Below is a small trained network, with its code and all its weights. Each question gives an input and a class and asks what happens when units are switched off, that is, made to give their printed mean instead of their output.

import numpy as np


def w(rows, s, z=0):
    codes = np.array(rows[::2]) - 128.0
    scale = np.full(codes.shape[1], s)
    scale[-1] = z or s
    return codes * scale


def f(y):
    return np.maximum(y, 0)


def log_softmax(a):
    a = a - a.max(-1, keepdims=True)
    return a - np.log(np.exp(a).sum(-1, keepdims=True))


def net(x, mask):
    res = np.array(x, float).reshape(1, 6) / 4 @ E
    y = f(res @ A[0][:, :-1].T + A[0][:, -1])
    res = res + np.where(mask, y, B[0][:, -1]) @ B[0][:, :-1]
    return log_softmax(res[-1] @ U[:, :-1].T + U[:, -1])


A, B = {}, {}
E = w([
[175,179,211,134,229,23],'x0',
[92,163,243,252,79,173],'x1',
[93,150,53,254,142,78],'x2',
[155,56,116,158,250,135],'x3',
[98,241,20,126,212,175],'x4',
[11,49,227,88,147,78],'x5',
],0.0074)
A[0] = w([
[122,93,196,169,100,164,49],'N1',
[200,157,125,157,178,105,243],'N2',
[177,197,104,139,12,48,163],'N3',
[135,98,154,191,130,146,77],'N4',
[78,87,138,205,176,91,255],'N5',
[177,79,127,47,137,138,128],'N6',
[142,78,172,159,160,167,200],'N7',
[134,117,95,82,190,172,65],'N8',
[110,221,120,109,77,116,189],'N9',
[145,121,161,39,145,187,163],'N10',
[186,125,153,85,133,191,98],'N11',
[116,118,157,239,63,78,221],'N12',
[177,110,143,21,117,162,70],'N13',
[107,128,192,162,105,161,37],'N14',
[150,143,168,72,80,142,47],'N15',
],0.011,0.0037)
B[0] = w([
[61,217,206,138,180,143,200],'N1',
[156,124,3,144,70,96,225],'N2',
[195,161,128,14,114,241,234],'N3',
[164,120,202,206,116,89,171],'N4',
[166,244,150,150,74,68,238],'N5',
[41,41,97,82,102,70,215],'N6',
[75,110,136,165,89,54,200],'N7',
[35,117,100,192,69,120,194],'N8',
[182,218,41,63,191,180,216],'N9',
[3,56,90,102,18,132,220],'N10',
[52,76,169,156,46,166,180],'N11',
[235,181,218,166,225,136,255],'N12',
[15,65,203,93,137,138,217],'N13',
[136,151,187,182,117,132,188],'N14',
[103,24,72,66,76,146,185],'N15',
],0.0068,0.0096)
U = w([
[79,191,47,154,175,167,121],'0',
[104,90,118,98,178,60,3],'1',
[90,45,180,58,132,121,148],'2',
[236,163,160,2,113,200,133],'3',
[216,103,62,195,160,68,165],'4',
[122,161,136,123,181,27,99],'5',
[142,153,225,236,193,158,79],'6',
],0.0081,0.0033)

Each question gives the input, the list of numbers given to net, and the class t.
The units are the neurons (one row each of A and B). Each row of codes is followed by its name. A weight is (code - 128) times the scale printed after its matrix; where a second scale follows, it is the last column's (A, B and U).
mask holds one flag per neuron, in row order. A switched-off neuron (its flag False) gives its mean, the last column of its row in B, instead of its output. The means were averaged over made-up inputs and are rounded, as every weight is.
A unit's drop is (log p(t) with every unit on - log p(t) with that unit switched off) / (log p(t) with every unit on - log p(t) with every unit switched off).
The circuit of an input: a set's keep is (log p(t) with only the set's units on - log p(t) with every unit switched off) / (log p(t) with every unit on - log p(t) with every unit switched off). Starting from the 12 units with the biggest drops (on a tie, the unit counted first), units are removed one at a time, each time the one whose removal leaves the highest keep (on an exact tie, the one counted first), for as long as the keep stays at least 0.8.
circuit, biggest first: the units of the circuit, biggest drop first
top k neurons: the k neurons with the biggest drops, biggest first
drop of u: that unit's drop, to one decimal
input [8,-8,-2,0,3,-7], class 1: circuit, biggest first : N6, N12
input [2,-1,-1,3,2,0], class 4: circuit, biggest first : N13, N1, N3
input [-8,-6,7,8,3,7], class 5: circuit, biggest first : N5
input [1,-3,-3,1,3,-8], class 0: circuit, biggest first : N8, N12
input [-4,-5,4,0,3,8], class 5: circuit, biggest first : N3, N10
input [-8,-7,-3,-3,0,-7], class 2: circuit, biggest first : N13, N6
input [-4,-5,6,4,2,-3], class 4: circuit, biggest first : N1, N13
input [8,0,8,5,7,-1], class 4: circuit, biggest first : N2, N1
input [-8,-5,5,-1,-8,-1], class 3: top 2 neurons : N3, N10
input [0,-4,8,-4,-3,-7], class 3: drop of N3 : 0.6
input [4,-3,3,-4,-3,-6], class 3: drop of N3 : 0.5
input [-3,-5,-6,1,0,-2], class 2: drop of N10 : 0.0
input [-8,6,5,-4,5,2], class 6: drop of N12 : 0.5
input [8,7,-2,6,5,-8], class 4: circuit, biggest first : N2
